Below are the code and all the weights of a small trained network. Each question names an input and a target symbol and asks about switching units off, where a switched-off unit gives its printed mean instead of its output.

import numpy as np


def w(rows, s, z=0):
    codes = np.array(rows[::2]) - 128.0
    scale = np.full(codes.shape[1], s)
    scale[-1] = z or s
    return codes * scale


def f(y):
    return np.maximum(y, 0)


def softmax(a):
    e = np.exp(a - a.max(-1, keepdims=True))
    return e / e.sum(-1, keepdims=True)


def log_softmax(a):
    a = a - a.max(-1, keepdims=True)
    return a - np.log(np.exp(a).sum(-1, keepdims=True))


def net(x, mask):
    ids = ['αβγδζθλμστφψ'.index(c) for c in x.split()]
    T = len(ids)
    res = E[ids] + P[:T]
    u = 0
    for l in range(2):
        r = res
        for j in range(2):
            rows = slice(3 * j, 3 * j + 3)
            q, k, v = (r @ M[l][rows].T for M in (Q, K, V))
            z = softmax(np.where(np.tri(T) > 0, q @ k.T / 3**0.5, -1e9)) @ v
            o = O[l][rows]
            res = res + np.where(mask[u + j], z, o[:, -1]) @ o[:, :-1]
        u += 2
        y = f(res @ A[l][:, :-1].T + A[l][:, -1])
        res = res + np.where(mask[u : u + 12], y, B[l][:, -1]) @ B[l][:, :-1]
        u += 12
    return log_softmax(res[-1] @ U[:, :-1].T + U[:, -1])


Q, K, V, O, A, B = {}, {}, {}, {}, {}, {}
E = w([
[125,56,71,84,63],'α',
[82,73,35,125,27],'β',
[102,52,48,166,138],'γ',
[155,178,124,108,176],'δ',
[72,162,135,105,93],'ζ',
[138,84,95,134,238],'θ',
[153,66,95,3,160],'λ',
[52,165,89,132,184],'μ',
[148,204,78,134,168],'σ',
[79,81,61,155,77],'τ',
[150,203,23,196,178],'φ',
[117,114,160,90,173],'ψ',
],0.013)
P = w([
[123,221,175,126,127],'0',
[2,90,97,194,143],'1',
[10,105,127,156,169],'2',
[3,39,163,140,185],'3',
[193,65,102,60,96],'4',
[154,93,108,79,113],'5',
],0.0093)
Q[0] = w([
[254,130,164,171,118],'0.h1',
[131,213,167,195,120],'0.h1',
[230,60,173,125,25],'0.h1',
[228,143,130,210,70],'0.h2',
[149,144,142,102,137],'0.h2',
[150,148,166,128,119],'0.h2',
],0.0074)
K[0] = w([
[122,1,57,164,168],'0.h1',
[160,86,114,96,153],'0.h1',
[76,76,24,119,199],'0.h1',
[95,41,108,143,124],'0.h2',
[142,188,117,98,182],'0.h2',
[78,109,134,94,104],'0.h2',
],0.0088)
V[0] = w([
[68,85,158,255,166],'0.h1',
[138,219,139,138,70],'0.h1',
[39,123,48,225,75],'0.h1',
[112,209,240,69,223],'0.h2',
[137,47,5,118,44],'0.h2',
[112,184,91,104,40],'0.h2',
],0.0074)
O[0] = w([
[72,218,129,115,118,207],'0.h1',
[155,121,178,206,48,126],'0.h1',
[109,222,227,169,159,234],'0.h1',
[119,84,62,140,2,251],'0.h2',
[170,131,176,62,188,37],'0.h2',
[193,38,200,205,169,85],'0.h2',
],0.008,0.0027)
A[0] = w([
[166,79,105,58,194,171],'0.n1',
[253,200,74,184,133,124],'0.n2',
[80,103,144,56,107,138],'0.n3',
[106,141,154,105,56,136],'0.n4',
[80,175,162,33,144,118],'0.n5',
[76,75,142,154,165,162],'0.n6',
[121,84,89,97,144,111],'0.n7',
[114,194,172,93,183,107],'0.n8',
[122,151,58,105,240,186],'0.n9',
[112,57,152,56,144,150],'0.n10',
[100,152,142,255,194,253],'0.n11',
[215,104,229,66,142,171],'0.n12',
],0.007,0.0048)
B[0] = w([
[181,205,98,204,53,184],'0.n1',
[245,13,145,185,131,140],'0.n2',
[208,52,135,121,190,180],'0.n3',
[89,106,39,204,134,162],'0.n4',
[66,38,109,172,48,189],'0.n5',
[146,141,206,165,2,207],'0.n6',
[130,173,216,68,192,168],'0.n7',
[96,81,119,60,111,175],'0.n8',
[1,31,161,86,40,235],'0.n9',
[134,154,168,178,137,172],'0.n10',
[167,105,221,46,46,254],'0.n11',
[210,185,65,204,121,151],'0.n12',
],0.0053,0.0073)
Q[1] = w([
[133,192,125,174,167],'1.h1',
[131,58,182,103,8],'1.h1',
[141,116,222,177,109],'1.h1',
[171,197,174,81,182],'1.h2',
[161,166,129,30,96],'1.h2',
[171,166,83,72,210],'1.h2',
],0.011)
K[1] = w([
[66,71,76,128,122],'1.h1',
[197,152,100,175,121],'1.h1',
[94,207,2,147,180],'1.h1',
[128,73,165,139,180],'1.h2',
[105,94,147,183,119],'1.h2',
[99,67,197,136,147],'1.h2',
],0.0096)
V[1] = w([
[12,65,35,116,66],'1.h1',
[117,18,193,93,136],'1.h1',
[147,127,39,254,109],'1.h1',
[130,55,86,112,118],'1.h2',
[239,12,45,56,176],'1.h2',
[218,102,174,204,76],'1.h2',
],0.0086)
O[1] = w([
[184,14,130,67,190,254],'1.h1',
[222,151,129,157,197,156],'1.h1',
[63,58,13,130,110,173],'1.h1',
[86,134,71,109,198,164],'1.h2',
[55,199,95,101,200,40],'1.h2',
[108,133,130,254,222,177],'1.h2',
],0.0093,0.0098)
A[1] = w([
[229,105,110,164,65,85],'1.n1',
[198,123,130,49,100,135],'1.n2',
[120,144,109,221,176,94],'1.n3',
[73,198,111,133,72,3],'1.n4',
[53,169,66,64,254,78],'1.n5',
[186,74,117,87,190,97],'1.n6',
[103,38,116,43,174,95],'1.n7',
[69,75,138,150,42,83],'1.n8',
[142,160,231,125,124,82],'1.n9',
[148,78,43,207,202,99],'1.n10',
[96,48,156,43,143,224],'1.n11',
[26,67,85,132,170,138],'1.n12',
],0.0077,0.0044)
B[1] = w([
[2,63,130,101,123,177],'1.n1',
[96,77,100,130,226,180],'1.n2',
[103,119,144,62,195,166],'1.n3',
[144,128,79,119,134,139],'1.n4',
[150,158,201,81,130,184],'1.n5',
[78,155,132,181,42,201],'1.n6',
[124,206,134,123,85,254],'1.n7',
[116,164,105,65,169,196],'1.n8',
[224,183,117,61,159,165],'1.n9',
[166,136,184,174,135,205],'1.n10',
[107,182,85,139,129,251],'1.n11',
[216,119,86,139,116,229],'1.n12',
],0.0076,0.022)
U = w([
[190,73,26,148,214,54],'α',
[131,23,100,181,164,230],'β',
[166,82,169,83,91,104],'γ',
[65,83,77,58,88,99],'δ',
[153,129,40,116,77,254],'ζ',
[118,145,157,153,85,146],'θ',
[227,104,32,164,89,44],'λ',
[165,52,105,43,255,53],'μ',
[133,161,101,124,219,42],'σ',
[83,29,134,147,81,223],'τ',
[12,164,96,196,160,70],'φ',
[22,147,101,186,189,113],'ψ',
],0.0054,0.0037)

Each question gives the input, a string of symbols that net reads in full, and the target symbol t.
The units are the heads (3 rows each of Q, K, V and O) and the neurons (one row each of A and B). Each row of codes is followed by its name. A weight is (code - 128) times the scale printed after its matrix; where a second scale follows, it is the last column's (O, A, B and U).
mask holds one flag per unit, layer by layer, with each layer's heads first. A switched-off unit (its flag False) gives its mean, the last column of its rows in O or B, instead of its output. The means were averaged over made-up inputs and are rounded, as every weight is.
A unit's drop is (log p(t) with every unit on - log p(t) with that unit switched off) / (log p(t) with every unit on - log p(t) with every unit switched off).
The circuit of an input: a set's keep is (log p(t) with only the set's units on - log p(t) with every unit switched off) / (log p(t) with every unit on - log p(t) with every unit switched off). Starting from the 12 units with the biggest drops (on a tie, the unit counted first), units are removed one at a time, each time the one whose removal leaves the highest keep (on an exact tie, the one counted first), for as long as the keep stays at least 0.8.
units of the circuit, in order: the units of the circuit, biggest drop first
unit that matters most: the unit with the biggest drop
top k neurons in layer l: the k neurons of layer l with the biggest drops, biggest first
which heads matter: for each layer, one digit per head in row order, 1 if its drop is at least 0.15 and else 0, layers parted by /
input σ τ μ, target β: units of the circuit, in order	[1.h2, 0.h1, 1.n7]
input θ α ψ, target δ: units of the circuit, in order	[1.h2, 0.h2, 0.h1]
input σ θ λ, target α: unit that matters most	1.h2
input σ θ τ, target β: units of the circuit, in order	[1.h2, 0.h1, 1.n7]
input β θ ζ, target θ: which heads matter	11 / 10
input α ζ ψ, target φ: which heads matter	11 / 11
input φ ζ θ γ, target φ: units of the circuit, in order	[1.h1, 0.h1]
input θ γ ζ θ ψ, target δ: which heads matter	11 / 01
input σ γ τ α, target β: units of the circuit, in order	[1.h2, 0.h2, 0.h1]
input ζ θ ψ δ, target τ: which heads matter	00 / 01
input θ ψ ζ θ ψ δ, target δ: which heads matter	11 / 01
input τ ζ φ, target θ: units of the circuit, in order	[1.h1, 0.n11, 0.h1]
input ζ α ζ, target β: units of the circuit, in order	[0.h2, 0.h1, 1.h2]
input τ ζ θ τ ζ, target γ: units of the circuit, in order	[0.h1, 1.h2]
input ζ θ α δ ζ θ, target β: which heads matter	11 / 01
input ζ θ ζ μ α, target β: which heads matter	01 / 01
input σ τ γ θ, target α: unit that matters most	0.h2
input ζ ψ ψ, target τ: units of the circuit, in order	[1.h2, 1.n1]
input τ τ θ, target γ: which heads matter	01 / 11
input τ θ γ ζ τ α, target γ: which heads matter	11 / 11
input τ θ ψ, target θ: top neuron in layer 0	[0.n9]
input θ ζ σ φ, target δ: which heads matter	01 / 01
input ζ θ θ, target β: units of the circuit, in order	[0.h1, 0.h2, 1.h2]
input θ θ ζ ζ, target δ: which heads matter	01 / 01
input ζ ζ γ, target β: units of the circuit, in order	[0.h2, 0.h1, 1.h2]
input δ ψ ζ θ θ θ, target λ: top 2 neurons in layer 1	[1.n12, 1.n1]
input τ δ γ θ, target θ: units of the circuit, in order	[0.h2, 1.h1, 0.h1, 0.n11]
input θ β θ θ τ, target δ: units of the circuit, in order	[1.h2, 0.h1, 1.n10]
